Each row has a name. Each question is about the rows just above it. Places in a row count from 0.

<121>: [-25  25   0 -26   0  -4 -43 -22 -10  -2  17  41  -2  53  -4  25   0  -1
  -3  30]
<98>: [-31   9   0   4   0  13 -34   6   1  -1  16 -23  16  -7  13 -13   0  25
  17 -14]
<39>: [ 26 -39   0 -12   0 -18 -12 -13   1   7 -43  22 -21 -38 -18  20   0 -32
 -22  16]
<96>: [-13  -3   0  -5   0  10 -49  -2   4  14 -17  29 -15   7 -14  24   0 -23
 -16  19]
<117>: [-42  -3   0  -5   0  10 -49  -2   4  14  10  20  13 -26  10  14   0  18
  13  18]
key -> tag
[-2] -> k597
[-22] -> k652
[-16] -> k71
[17] -> k841
[-3] -> k293
Join <96> by its entry at place 18:
k71
Which row holds [ 26 -39   0 -12   0 -18 -12 -13   1   7 -43  22 -21 -38 -18  20   0 -32
 -22  16]?
<39>
Where do [-25  25   0 -26   0  -4 -43 -22 -10  -2  17  41  -2  53  -4  25   0  -1
  -3  30] appear?
<121>
Which row holds [-31   9   0   4   0  13 -34   6   1  -1  16 -23  16  -7  13 -13   0  25
  17 -14]?
<98>
Whose row is [-13  -3   0  -5   0  10 -49  -2   4  14 -17  29 -15   7 -14  24   0 -23
 -16  19]?
<96>

<124>: [ 14 -18 -22  26  29 -34  36 -38  40  42 -42  44  43 -44  43 -40  45 -45
  45 -44 -45 -45 -45  45 -46  45 -45  45  45 -45 -44  46 -53  45 -45  45
 -45  44  22 -45  45  45  45 -46  46  45 -45  46  45  45]
<26>: [  5  -5  -8  11  14 -18  21 -26  29  32 -36  38  39 -42  42 -24  43 -45
  45 -44 -44 -44 -45  44 -46  44 -45  45  45 -44 -45  45 -11  45 -45  45
 -45  45  22 -45  45  45  45 -45  45  46 -45  45  45  45]
<22>: [  1  -1   0   0  -1   0   0   0  -1   0   0   0   0   1   0  22  -1  -1
   0   0   0   1   0   0   0   0   0  -1   0   0  -1   1   2   0   0   0
  -2   2  -7  -4   4   6   7 -11  14  17 -21  25  29  32]
<44>: [ 14 -18 -22  26  29 -34  36 -38  40  42 -42  44  43 -44  43 -40  45 -45
  45 -44 -45 -45 -45  45 -46  45 -45  45  45 -45 -44  46 -53  45 -45  45
 -45  44  14 -45  45  45  46 -46  45  45 -45  45  46  45]
tags:
[45] -> k291
[5] -> k144
[6] -> k251
[0] -> k405
Join <22> by its entry at place 41:
k251
Whose row is [ 14 -18 -22  26  29 -34  36 -38  40  42 -42  44  43 -44  43 -40  45 -45
  45 -44 -45 -45 -45  45 -46  45 -45  45  45 -45 -44  46 -53  45 -45  45
 -45  44  22 -45  45  45  45 -46  46  45 -45  46  45  45]?
<124>
Which row holds [  5  -5  -8  11  14 -18  21 -26  29  32 -36  38  39 -42  42 -24  43 -45
  45 -44 -44 -44 -45  44 -46  44 -45  45  45 -44 -45  45 -11  45 -45  45
 -45  45  22 -45  45  45  45 -45  45  46 -45  45  45  45]?
<26>

<134>: [ 15 -23 -13  -4 -13  12]
<4>: [  9  -8  -2  10 -22  30]
<6>: [  4 -10  -5   9 -12  14]
<83>: [ -3  16  10   3  13 -13]
<120>: [ 12   8   4   2 -22 -11]
<148>: [  8 -12  29   3  23  -9]
Shared by <6> and <4>:
[9]
key -> tag
[-13] -> k59
[-4] -> k634
[2] -> k433
[12] -> k10
[-3] -> k739
The tag of <134>, keyed by place 3:
k634
Shared by <6> and <148>:
[-12]
[ -3  16  10   3  13 -13] is in which row?
<83>
Whose row is [  8 -12  29   3  23  -9]?
<148>
The one value in <120> and <6>:
[4]
Shared by <4> and <120>:
[-22]

<81>: [  1   1   3  12  -4   0   0   2   1   1   1  -2 -11  -4   3  -4  -2   1
  -1   0   3  -1  13  -1  -6  28 -12   0  -4   6   0]
<86>: [  2  13   1   9  -7   0   2   0   3  -1   5   0  20  -6   6  -2  -2   1
  -8   1   3   1  10   1 -10  15 -13  -2  -4   6   0]
<45>: [  2   1   5  21  -6   0   1   2   3   1   2  -2 -13  -6   5  -7  -3   1
  -1   0   5  -1  20   1  -9  45   5  -1  -7   9   0]
<32>: [  2   1   5  21  -6   0   1   2   3   1   2  -2 -13  -6   5  -7  -3   1
  -1   0   5  -1  20   1  -9  45   5  -1  -7   9   1]
<100>: [ -1   1  -5 -13   5   0   0  -3  -1  -1   1   2 -12   5  -4   5   2   0
   0  -1  -4   2 -16  -1   7 -34  10   0   5  -8   0]
<31>: [ -1 -29   6  14   6   1  -2   3  -4   3  -8  -4 -22   4  -5  -5  -1   0
  16  -3   2  -3  -2  -2   8  38  -3   3  -1   2   1]
<151>: [  2  34  -4  -2 -11  -1   3  -2   6  -3  10   3   0  -9   9   2  -1   1
 -19   4   1   3   5   3 -15 -15 -12  -4  -3   4  -1]
<11>: [ -1 -29   6  14   6   1  -2   3  -4   3  -8  -4 -22   4  -5  -5  -1   0
  16  -3   2  -3   6  -2   8 -36  -3   3  -1   2   1]
<115>: [  2  34  -4  -3 -11  -1   3  -2   6  -3  10   3 -22  -8   9   2  -1   1
 -19   4   1   3   4   3 -14 -18  13  -4  -3   3  -1]
Table of tags by key:
[2] -> k395
[3] -> k164
[6] -> k26
[-2] -> k931
[-1] -> k865
Look up the entry of <86> at place 27 in the table:
k931
Whose row is [ -1 -29   6  14   6   1  -2   3  -4   3  -8  -4 -22   4  -5  -5  -1   0
  16  -3   2  -3  -2  -2   8  38  -3   3  -1   2   1]?
<31>
Where do [  1   1   3  12  -4   0   0   2   1   1   1  -2 -11  -4   3  -4  -2   1
  -1   0   3  -1  13  -1  -6  28 -12   0  -4   6   0] appear?
<81>
Whose row is [ -1   1  -5 -13   5   0   0  -3  -1  -1   1   2 -12   5  -4   5   2   0
   0  -1  -4   2 -16  -1   7 -34  10   0   5  -8   0]?
<100>
Which row holds [  2  13   1   9  -7   0   2   0   3  -1   5   0  20  -6   6  -2  -2   1
  -8   1   3   1  10   1 -10  15 -13  -2  -4   6   0]?
<86>

<54>: [-16  16   0   1]
<169>: [12 16 13 13]
<104>: [-18 -16 -18 -17]
<132>: [-16  16  13  13]
<42>: [-24 -35   5 -25]
<56>: [5 7 5 5]
<77>: [ 37  50  39 -15]
The one value in <132> and <104>:
[-16]
The one value in <56> and <42>:
[5]

